Below are the code and all the weights of a small trained network. Each question names an input and a class and asks about switching units off, where a switched-off unit gives its printed mean instead of its output.

import numpy as np


def w(rows, s, z=0):
    codes = np.array(rows[::2]) - 128.0
    scale = np.full(codes.shape[1], s)
    scale[-1] = z or s
    return codes * scale


def norm(h):
    return h / np.sqrt((h * h).mean(-1, keepdims=True) + 1e-5)


def f(y):
    return np.maximum(y, 0)


def log_softmax(a):
    a = a - a.max(-1, keepdims=True)
    return a - np.log(np.exp(a).sum(-1, keepdims=True))


def net(x, mask):
    res = np.array(x, float).reshape(1, 2) / 4 @ E
    u = 0
    for l in range(3):
        y = f(norm(res) @ A[l][:, :-1].T + A[l][:, -1])
        res = res + np.where(mask[u : u + 5], y, B[l][:, -1]) @ B[l][:, :-1]
        u += 5
    return log_softmax(norm(res)[-1] @ U[:, :-1].T + U[:, -1])


A, B = {}, {}
E = w([
[3,57,92,163,139,148,120,126,80,215],'x0',
[109,234,156,211,147,71,81,84,220,96],'x1',
],0.0053)
A[0] = w([
[165,4,143,166,120,173,123,169,80,210,91],'L0N1',
[81,67,81,165,205,127,95,70,138,185,134],'L0N2',
[171,114,177,92,131,148,202,159,43,37,47],'L0N3',
[159,213,230,117,168,25,110,101,197,66,66],'L0N4',
[119,132,64,96,55,199,195,136,46,222,3],'L0N5',
],0.0038,0.0024)
B[0] = w([
[195,55,124,211,200,123,101,74,214,197,211],'L0N1',
[74,51,249,155,250,197,128,110,68,63,207],'L0N2',
[47,172,65,75,88,122,160,208,127,36,181],'L0N3',
[188,100,65,172,163,158,99,166,214,216,253],'L0N4',
[186,148,58,129,254,219,199,101,214,180,196],'L0N5',
],0.0046,0.0053)
A[1] = w([
[122,125,89,133,97,112,112,122,115,96,56],'L1N1',
[57,118,205,157,119,76,100,120,99,167,89],'L1N2',
[126,186,173,91,1,131,138,140,118,81,1],'L1N3',
[178,191,142,156,87,75,88,80,183,164,107],'L1N4',
[62,132,169,136,144,84,108,111,84,49,61],'L1N5',
],0.0071,0.0008)
B[1] = w([
[125,109,215,125,80,142,194,128,128,187,133],'L1N1',
[228,215,73,8,40,151,107,85,57,25,193],'L1N2',
[78,253,223,163,59,174,130,41,131,250,157],'L1N3',
[163,64,103,191,89,101,68,215,136,171,255],'L1N4',
[77,230,32,114,139,166,81,128,165,56,168],'L1N5',
],0.0066,0.0054)
A[2] = w([
[129,189,73,155,170,92,54,128,102,85,255],'L2N1',
[182,71,20,5,144,205,253,168,150,96,164],'L2N2',
[188,61,133,100,142,129,167,108,77,84,99],'L2N3',
[134,199,103,139,71,125,135,100,105,102,64],'L2N4',
[154,205,75,119,162,87,138,188,139,33,191],'L2N5',
],0.0045,0.0014)
B[2] = w([
[140,147,80,52,98,132,79,113,164,116,219],'L2N1',
[99,187,167,117,96,33,117,153,83,70,253],'L2N2',
[111,103,173,187,108,57,143,160,167,120,165],'L2N3',
[90,104,149,134,148,217,210,42,66,184,169],'L2N4',
[121,3,153,132,138,134,79,89,84,142,202],'L2N5',
],0.007,0.0052)
U = w([
[78,168,46,90,129,242,51,21,86,51,129],'0',
[93,145,111,146,111,166,179,108,144,120,4],'1',
[216,120,84,175,66,119,57,182,191,167,204],'2',
[138,242,176,87,37,209,231,108,105,171,145],'3',
[65,43,136,175,235,173,196,100,78,191,224],'4',
[132,133,128,95,120,1,218,223,65,49,112],'5',
],0.0089,0.0032)

Each question gives the input, the list of numbers given to net, and the class t.
The units are the neurons (one row each of A and B). Each row of codes is followed by its name. A weight is (code - 128) times the scale printed after its matrix; where a second scale follows, it is the last column's (A, B and U).
mask holds one flag per neuron, layer by layer. A switched-off neuron (its flag False) gives its mean, the last column of its row in B, instead of its output. The means were averaged over made-up inputs and are rounded, as every weight is.
A unit's drop is (log p(t) with every unit on - log p(t) with that unit switched off) / (log p(t) with every unit on - log p(t) with every unit switched off).
The circuit of an input: a set's keep is (log p(t) with only the set's units on - log p(t) with every unit switched off) / (log p(t) with every unit on - log p(t) with every unit switched off). Starting from the 12 units with the biggest drops (on a tie, the unit counted first), units are removed one at a time, each time the one whose removal leaves the highest keep (on an exact tie, the one counted first), for as long as the keep stays at least 0.8.
circuit, biggest first: the units of the circuit, biggest drop first
k most important neurons: the k neurons with the biggest drops, biggest first
top k neurons in layer l: the k neurons of layer l with the biggest drops, biggest first
drop of u: that unit's drop, to one decimal
input [-7,-2], class 3: top neuron in layer 1 => [L1N3]
input [8,1], class 0: circuit, biggest first => [L1N2 L0N4]
input [-4,-4], class 3: 2 most important neurons => [L1N3 L0N4]
input [-6,-6], class 3: circuit, biggest first => [L1N3 L0N4 L0N3 L0N2]
input [-8,-2], class 3: top 3 neurons in layer 0 => [L0N1 L0N3 L0N5]
input [-7,-8], class 5: 3 most important neurons => [L2N2 L1N2 L2N3]
input [1,-4], class 5: top 2 neurons in layer 1 => [L1N4 L1N3]
input [-2,-2], class 3: top 2 neurons in layer 0 => [L0N4 L0N3]
input [2,0], class 4: 2 most important neurons => [L0N5 L0N1]
input [-3,-1], class 3: top 2 neurons in layer 1 => [L1N3 L1N4]
input [8,2], class 0: drop of L0N4 => 0.1
input [-3,-8], class 5: drop of L2N2 => 0.1
input [4,3], class 0: drop of L1N3 => 0.0
input [0,-6], class 5: circuit, biggest first => [L2N2]
input [8,3], class 0: drop of L1N2 => 0.1
